Below is a small trained network, with its code and all its weights. Each question gives an input and a class and asks what happens when units are switched off, that is, made to give their printed mean instead of their output.

import numpy as np


def w(rows, s, z=0):
    codes = np.array(rows[::2]) - 128.0
    scale = np.full(codes.shape[1], s)
    scale[-1] = z or s
    return codes * scale


def f(y):
    return np.maximum(y, 0)


def log_softmax(a):
    a = a - a.max(-1, keepdims=True)
    return a - np.log(np.exp(a).sum(-1, keepdims=True))


def net(x, mask):
    res = np.array(x, float).reshape(1, 2) / 4 @ E
    y = f(res @ A[0][:, :-1].T + A[0][:, -1])
    res = res + np.where(mask, y, B[0][:, -1]) @ B[0][:, :-1]
    return log_softmax(res[-1] @ U[:, :-1].T + U[:, -1])


A, B = {}, {}
E = w([
[144,86,248,19,225],'x0',
[2,193,134,178,216],'x1',
],0.006)
A[0] = w([
[51,201,113,158,190,2],'N1',
[128,54,252,27,254,197],'N2',
[59,153,113,172,199,13],'N3',
[63,155,106,141,175,42],'N4',
[105,182,29,220,46,161],'N5',
[245,37,102,72,21,70],'N6',
],0.0055,0.00054)
B[0] = w([
[84,93,151,170,180,186],'N1',
[197,214,67,39,53,255],'N2',
[80,78,152,180,187,179],'N3',
[83,79,159,158,170,168],'N4',
[185,195,70,40,27,213],'N5',
[25,36,200,217,254,220],'N6',
],0.007,0.0061)
U = w([
[189,250,88,54,44,246],'0',
[92,20,172,201,218,10],'1',
],0.013,0.0013)

Each question gives the input, the list of numbers given to net, and the class t.
The units are the neurons (one row each of A and B). Each row of codes is followed by its name. A weight is (code - 128) times the scale printed after its matrix; where a second scale follows, it is the last column's (A, B and U).
mask holds one flag per neuron, in row order. A switched-off neuron (its flag False) gives its mean, the last column of its row in B, instead of its output. The means were averaged over made-up inputs and are rounded, as every weight is.
A unit's drop is (log p(t) with every unit on - log p(t) with that unit switched off) / (log p(t) with every unit on - log p(t) with every unit switched off).
unit that matters most: the unit with the biggest drop
top k neurons: the k neurons with the biggest drops, biggest first
drop when u is switched off: that unit's drop, to one decimal
input [-6,-7], class 1: unit that matters most	N6
input [-6,-8], class 1: top 2 neurons	(N6; N2)
input [7,6], class 0: top 2 neurons	(N2; N6)
input [3,-6], class 1: top 2 neurons	(N6; N5)
input [2,-4], class 1: top 3 neurons	(N6; N5; N2)
input [-3,-5], class 1: top 2 neurons	(N6; N2)
input [2,-3], class 1: top 2 neurons	(N5; N6)
input [-2,-4], class 1: top 2 neurons	(N2; N6)
input [1,-2], class 1: top 2 neurons	(N5; N2)
input [-1,-3], class 1: drop when N5 is switched off	0.1
input [7,-3], class 0: drop when N2 is switched off	1.6
input [8,3], class 0: drop when N2 is switched off	0.6
